Here is a tiny trained network, its code and every weight. The questions are about switching its units off for an input and a target symbol, where a switched-off unit gives its printed mean instead of its output.

import numpy as np


def w(rows, s, z=0):
    codes = np.array(rows[::2]) - 128.0
    scale = np.full(codes.shape[1], s)
    scale[-1] = z or s
    return codes * scale


def f(y):
    return y / 2 * (1 + np.tanh(0.7978845608 * (y + 0.044715 * y**3)))


def softmax(a):
    e = np.exp(a - a.max(-1, keepdims=True))
    return e / e.sum(-1, keepdims=True)


def log_softmax(a):
    a = a - a.max(-1, keepdims=True)
    return a - np.log(np.exp(a).sum(-1, keepdims=True))


def net(x, mask):
    ids = ['αβγδηθλμξπστφψ'.index(c) for c in x.split()]
    T = len(ids)
    res = E[ids] + P[:T]
    q, k, v = (res @ M[0].T for M in (Q, K, V))
    z = softmax(np.where(np.tri(T) > 0, q @ k.T / 2**0.5, -1e9)) @ v
    res = res + np.where(mask[0], z, O[0][:, -1]) @ O[0][:, :-1]
    y = f(res @ A[0][:, :-1].T + A[0][:, -1])
    res = res + np.where(mask[1:17], y, B[0][:, -1]) @ B[0][:, :-1]
    return log_softmax(res[-1] @ U[:, :-1].T + U[:, -1])


Q, K, V, O, A, B = {}, {}, {}, {}, {}, {}
E = w([
[133,147,100,139],'α',
[122,124,98,57],'β',
[87,74,84,153],'γ',
[138,138,148,78],'δ',
[127,80,103,189],'η',
[67,55,154,242],'θ',
[216,7,185,99],'λ',
[75,92,150,54],'μ',
[81,170,169,168],'ξ',
[110,127,206,107],'π',
[89,187,150,115],'σ',
[155,138,159,154],'τ',
[51,75,197,118],'φ',
[97,130,63,105],'ψ',
],0.015)
P = w([
[47,163,102,166],'0',
[45,152,94,158],'1',
[49,114,90,158],'2',
[54,79,77,145],'3',
[62,46,69,140],'4',
[75,21,52,124],'5',
[81,4,50,126],'6',
],0.0031)
Q[0] = w([
[5,85,79,99],'head 0',
[159,123,91,119],'head 0',
],0.02)
K[0] = w([
[94,3,98,87],'head 0',
[86,149,162,127],'head 0',
],0.019)
V[0] = w([
[1,227,89,151],'head 0',
[126,144,128,127],'head 0',
],0.0091)
O[0] = w([
[1,242,169,192,248],'head 0',
[142,122,108,112,93],'head 0',
],0.0055,0.0019)
A[0] = w([
[95,182,165,47,26],'neuron 0',
[124,175,72,82,53],'neuron 1',
[143,203,133,74,53],'neuron 2',
[122,248,75,91,135],'neuron 3',
[149,177,101,197,117],'neuron 4',
[160,105,112,119,131],'neuron 5',
[105,157,183,94,75],'neuron 6',
[153,210,200,137,206],'neuron 7',
[197,179,200,146,91],'neuron 8',
[73,195,71,136,15],'neuron 9',
[111,128,92,102,55],'neuron 10',
[168,123,127,108,46],'neuron 11',
[167,153,129,136,212],'neuron 12',
[138,159,97,220,44],'neuron 13',
[82,159,188,166,2],'neuron 14',
[118,149,101,178,53],'neuron 15',
],0.017,0.0046)
B[0] = w([
[192,57,137,52,212],'neuron 0',
[155,75,175,179,145],'neuron 1',
[189,129,159,81,139],'neuron 2',
[223,171,184,218,254],'neuron 3',
[190,129,59,149,178],'neuron 4',
[117,194,135,93,151],'neuron 5',
[117,126,154,54,191],'neuron 6',
[94,253,92,88,236],'neuron 7',
[87,53,99,59,123],'neuron 8',
[8,103,95,146,234],'neuron 9',
[136,94,160,180,130],'neuron 10',
[92,156,96,170,112],'neuron 11',
[131,164,80,99,128],'neuron 12',
[194,86,91,88,200],'neuron 13',
[80,87,191,182,241],'neuron 14',
[145,86,81,120,166],'neuron 15',
],0.027,0.0035)
U = w([
[46,74,74,109,252],'α',
[253,199,163,43,173],'β',
[163,54,156,22,132],'γ',
[61,173,171,28,97],'δ',
[100,139,171,231,94],'η',
[139,149,147,126,43],'θ',
[130,250,21,61,127],'λ',
[250,106,33,78,124],'μ',
[16,224,124,165,43],'ξ',
[196,207,72,204,167],'π',
[126,238,229,169,112],'σ',
[227,113,228,158,163],'τ',
[65,88,250,122,83],'φ',
[170,21,140,152,40],'ψ',
],0.0049,0.0047)

Each question gives the input, a string of symbols that net reads in full, and the target symbol t.
The units are the heads (2 rows each of Q, K, V and O) and the neurons (one row each of A and B). Each row of codes is followed by its name. A weight is (code - 128) times the scale printed after its matrix; where a second scale follows, it is the last column's (O, A, B and U).
mask holds one flag per unit, heads first, then neurons. A switched-off unit (its flag False) gives its mean, the last column of its rows in O or B, instead of its output. The means were averaged over made-up inputs and are rounded, as every weight is.
A unit's drop is (log p(t) with every unit on - log p(t) with that unit switched off) / (log p(t) with every unit on - log p(t) with every unit switched off).
The circuit of an input: a set's keep is (log p(t) with only the set's units on - log p(t) with every unit switched off) / (log p(t) with every unit on - log p(t) with every unit switched off). Starting from the 12 units with the biggest drops (on a tie, the unit counted first), units are removed one at a time, each time the one whose removal leaves the highest keep (on an exact tie, the one counted first), for as long as the keep stays at least 0.8.
units of the circuit, in order: the units of the circuit, biggest drop first
unit that matters most: the unit with the biggest drop
top k neurons: the k neurons with the biggest drops, biggest first
drop of u: that unit's drop, to one decimal
input α τ ξ, target ξ: top 2 neurons	[neuron 7; neuron 14]
input σ α γ δ γ φ μ, target γ: top 2 neurons	[neuron 3; neuron 0]
input η θ ξ γ β α μ, target γ: unit that matters most	neuron 3
input δ ξ ψ η η α σ, target σ: units of the circuit, in order	[neuron 3; neuron 13]
input γ β β ψ, target η: top 2 neurons	[neuron 3; neuron 9]
input ψ α δ δ δ, target β: units of the circuit, in order	[neuron 9; neuron 14]
input γ φ γ γ, target α: units of the circuit, in order	[neuron 3; head 0; neuron 9]
input η τ π λ α, target λ: top 2 neurons	[neuron 5; neuron 3]
input ψ τ λ β, target λ: units of the circuit, in order	[head 0; neuron 5; neuron 11]
input β ξ θ, target ψ: top 3 neurons	[neuron 14; neuron 13; neuron 7]
input β ξ σ α λ γ, target λ: top 4 neurons	[neuron 5; neuron 14; neuron 11; neuron 3]
input β γ β γ γ β φ, target φ: top 2 neurons	[neuron 14; neuron 7]
input φ γ φ σ, target σ: top 4 neurons	[neuron 3; neuron 7; neuron 14; neuron 9]
input γ θ δ, target β: top neuron	[neuron 0]
input π γ θ η λ γ, target λ: top 2 neurons	[neuron 5; neuron 14]
input μ θ ξ, target ξ: top 3 neurons	[neuron 7; neuron 14; neuron 9]
input γ τ π, target δ: drop of neuron 7	0.5
input ψ α β, target τ: drop of neuron 0	0.1
input π μ β α, target π: drop of neuron 0	0.2
input β δ π μ γ π α, target π: unit that matters most	neuron 0
